Below are the code and all the weights of a small trained network. Each question names an input and a target symbol and asks about switching units off, where a switched-off unit gives its printed mean instead of its output.

import numpy as np


def w(rows, s, z=0):
    codes = np.array(rows[::2]) - 128.0
    scale = np.full(codes.shape[1], s)
    scale[-1] = z or s
    return codes * scale


def norm(h):
    return h / np.sqrt((h * h).mean(-1, keepdims=True) + 1e-5)


def f(y):
    return np.maximum(y, 0)


def softmax(a):
    e = np.exp(a - a.max(-1, keepdims=True))
    return e / e.sum(-1, keepdims=True)


def log_softmax(a):
    a = a - a.max(-1, keepdims=True)
    return a - np.log(np.exp(a).sum(-1, keepdims=True))


def net(x, mask):
    ids = ['θλπσφω'.index(c) for c in x.split()]
    T = len(ids)
    res = E[ids] + P[:T]
    u = 0
    for l in range(2):
        q, k, v = (norm(res) @ M[l].T for M in (Q, K, V))
        z = softmax(np.where(np.tri(T) > 0, q @ k.T / 3**0.5, -1e9)) @ v
        res = res + np.where(mask[u], z, O[l][:, -1]) @ O[l][:, :-1]
        u += 1
        y = f(norm(res) @ A[l][:, :-1].T + A[l][:, -1])
        res = res + np.where(mask[u : u + 12], y, B[l][:, -1]) @ B[l][:, :-1]
        u += 12
    return log_softmax(norm(res)[-1] @ U[:, :-1].T + U[:, -1])


Q, K, V, O, A, B = {}, {}, {}, {}, {}, {}
E = w([
[150,115,60,127,126,121,120],'θ',
[143,139,68,140,146,99,115],'λ',
[141,187,95,104,110,81,114],'π',
[126,105,137,100,166,60,142],'σ',
[93,138,72,149,253,148,127],'φ',
[151,122,108,80,159,239,137],'ω',
],0.0059)
P = w([
[91,93,60,3,129,150,74],'0',
[123,90,153,163,96,102,38],'1',
[23,115,143,93,104,136,58],'2',
[188,160,84,126,171,102,116],'3',
[117,96,70,131,92,88,155],'4',
[20,120,154,76,113,140,132],'5',
[184,149,113,132,156,121,186],'6',
[94,106,74,146,107,112,126],'7',
[60,202,184,63,150,109,192],'8',
[177,124,115,137,150,123,188],'9',
],0.0049)
Q[0] = w([
[37,128,154,85,164,124,118],'L0H0',
[17,135,72,2,88,114,176],'L0H0',
[111,167,126,103,197,161,146],'L0H0',
],0.0099)
K[0] = w([
[125,108,154,177,160,160,196],'L0H0',
[159,178,157,151,140,151,249],'L0H0',
[132,115,140,96,145,118,166],'L0H0',
],0.013)
V[0] = w([
[106,127,63,200,180,220,97],'L0H0',
[103,3,173,119,206,118,123],'L0H0',
[49,146,43,201,145,42,221],'L0H0',
],0.0055)
O[0] = w([
[112,172,96,203,155,162,184,28],'L0H0',
[114,82,157,126,232,120,137,254],'L0H0',
[147,142,127,181,149,122,3,229],'L0H0',
],0.0052,0.002)
A[0] = w([
[56,150,176,222,171,135,128,38],'L0N0',
[76,97,221,124,142,88,118,104],'L0N1',
[70,77,151,203,7,87,141,95],'L0N2',
[108,164,141,165,128,2,149,121],'L0N3',
[14,125,218,127,100,187,205,1],'L0N4',
[234,113,89,179,148,136,136,141],'L0N5',
[147,133,145,156,110,223,97,72],'L0N6',
[60,74,101,182,81,77,104,86],'L0N7',
[68,116,158,165,65,71,161,25],'L0N8',
[161,167,209,92,153,194,113,56],'L0N9',
[172,33,217,174,125,126,134,67],'L0N10',
[103,176,175,105,11,101,104,109],'L0N11',
],0.0088,0.0025)
B[0] = w([
[148,165,143,133,250,177,149,158],'L0N0',
[165,143,198,142,176,104,139,228],'L0N1',
[56,114,99,168,98,210,114,152],'L0N2',
[123,203,91,171,120,137,55,255],'L0N3',
[46,240,106,7,69,148,214,170],'L0N4',
[194,69,94,130,106,114,187,200],'L0N5',
[139,157,165,77,148,180,103,141],'L0N6',
[169,118,146,211,88,120,92,189],'L0N7',
[101,127,74,73,104,95,76,143],'L0N8',
[109,168,129,112,186,90,177,150],'L0N9',
[127,103,193,76,97,89,72,164],'L0N10',
[118,100,211,114,171,102,53,184],'L0N11',
],0.014,0.0054)
Q[1] = w([
[143,128,135,184,67,53,113],'L1H0',
[135,145,95,2,43,142,136],'L1H0',
[122,204,169,165,181,190,92],'L1H0',
],0.017)
K[1] = w([
[200,64,146,201,106,90,57],'L1H0',
[49,132,91,73,8,32,164],'L1H0',
[166,203,145,40,157,219,57],'L1H0',
],0.014)
V[1] = w([
[81,121,114,172,145,89,149],'L1H0',
[214,2,89,96,148,144,109],'L1H0',
[74,171,132,176,137,43,177],'L1H0',
],0.0098)
O[1] = w([
[149,121,115,183,152,139,82,51],'L1H0',
[2,212,172,103,179,142,152,6],'L1H0',
[132,86,137,185,124,157,83,178],'L1H0',
],0.0051,0.0012)
A[1] = w([
[161,59,101,113,139,187,133,101],'L1N0',
[129,90,127,194,79,146,174,50],'L1N1',
[101,86,140,154,95,121,165,47],'L1N2',
[143,97,205,116,124,99,100,74],'L1N3',
[168,130,75,90,110,123,130,121],'L1N4',
[37,153,117,8,148,138,174,117],'L1N5',
[156,104,224,126,104,65,139,40],'L1N6',
[99,36,157,165,73,114,185,3],'L1N7',
[123,126,23,109,107,181,143,99],'L1N8',
[48,132,74,154,107,155,149,107],'L1N9',
[77,82,191,91,144,113,106,136],'L1N10',
[146,60,98,101,130,76,196,54],'L1N11',
],0.015,0.0038)
B[1] = w([
[142,31,118,141,137,104,125,149],'L1N0',
[153,85,194,77,111,146,229,140],'L1N1',
[68,120,115,161,177,81,106,131],'L1N2',
[149,86,105,57,89,130,157,236],'L1N3',
[98,113,156,129,182,157,167,178],'L1N4',
[61,241,37,152,62,149,175,254],'L1N5',
[172,124,74,94,102,57,115,225],'L1N6',
[3,101,85,157,183,37,81,133],'L1N7',
[99,157,105,107,56,125,122,185],'L1N8',
[182,206,173,154,141,102,60,157],'L1N9',
[95,134,138,183,173,200,164,200],'L1N10',
[177,186,84,81,211,145,108,163],'L1N11',
],0.021,0.0087)
U = w([
[50,90,165,175,124,52,139,32],'θ',
[180,118,192,175,68,169,164,6],'λ',
[72,68,162,129,97,206,56,143],'π',
[188,83,102,78,106,60,113,209],'σ',
[165,162,152,139,255,152,136,126],'φ',
[55,204,70,125,91,149,169,150],'ω',
],0.0084,0.0025)

Each question gives the input, a string of symbols that net reads in full, and the target symbol t.
The units are the heads (3 rows each of Q, K, V and O) and the neurons (one row each of A and B). Each row of codes is followed by its name. A weight is (code - 128) times the scale printed after its matrix; where a second scale follows, it is the last column's (O, A, B and U).
mask holds one flag per unit, layer by layer, with each layer's heads first. A switched-off unit (its flag False) gives its mean, the last column of its rows in O or B, instead of its output. The means were averaged over made-up inputs and are rounded, as every weight is.
A unit's drop is (log p(t) with every unit on - log p(t) with that unit switched off) / (log p(t) with every unit on - log p(t) with every unit switched off).
The circuit of an input: a set's keep is (log p(t) with only the set's units on - log p(t) with every unit switched off) / (log p(t) with every unit on - log p(t) with every unit switched off). Starting from the 12 units with the biggest drops (on a tie, the unit counted first), units are removed one at a time, each time the one whose removal leaves the highest keep (on an exact tie, the one counted first), for as long as the keep stays at least 0.8.
units of the circuit, in order: the units of the circuit, biggest drop first
k most important neurons: the k neurons with the biggest drops, biggest first
k most important neurons of layer l: the k neurons of layer l with the biggest drops, biggest first
input σ σ σ ω σ σ π σ θ, target σ: 3 most important neurons of layer 1 -> [L1N3, L1N5, L1N6]
input π σ σ σ, target σ: units of the circuit, in order -> [L1N5]
input σ θ λ π σ, target π: 3 most important neurons -> [L1N5, L0N2, L1N6]
input λ θ λ π π λ, target π: units of the circuit, in order -> [L0H0, L0N2, L0N11, L1N5]
input σ σ ω σ φ, target φ: units of the circuit, in order -> [L1N5, L1N6]
input θ φ π σ θ λ φ σ σ, target φ: units of the circuit, in order -> [L0H0, L1N5, L0N0]
input σ λ σ λ, target φ: units of the circuit, in order -> [L1N5, L1N6]
input π σ ω ω σ σ φ σ φ φ, target σ: 3 most important neurons -> [L0N0, L1N0, L1N10]
input ω ω π π, target φ: 4 most important neurons of layer 0 -> [L0N11, L0N1, L0N3, L0N10]
input σ σ σ φ θ θ, target φ: units of the circuit, in order -> [L0H0, L0N0, L1N5]
input λ σ π σ σ ω π θ π ω, target φ: 3 most important neurons -> [L0N4, L1N11, L0N9]
input π π σ φ θ, target θ: 2 most important neurons -> [L1N7, L0N7]
input θ π σ λ π λ, target π: 2 most important neurons of layer 0 -> [L0N2, L0N11]
input π λ π, target π: 2 most important neurons of layer 1 -> [L1N5, L1N10]
input π φ σ σ λ, target λ: most important neuron -> [L1N5]
input σ λ θ, target σ: 3 most important neurons -> [L0N7, L1N5, L1N6]
input σ σ σ σ φ σ λ σ, target λ: 2 most important neurons of layer 0 -> [L0N7, L0N11]
input σ φ σ φ, target φ: units of the circuit, in order -> [L1N6, L1N5]
input σ π π ω π π σ, target φ: 2 most important neurons -> [L0N3, L1N5]
input σ σ ω θ π, target π: 3 most important neurons of layer 0 -> [L0N2, L0N11, L0N1]
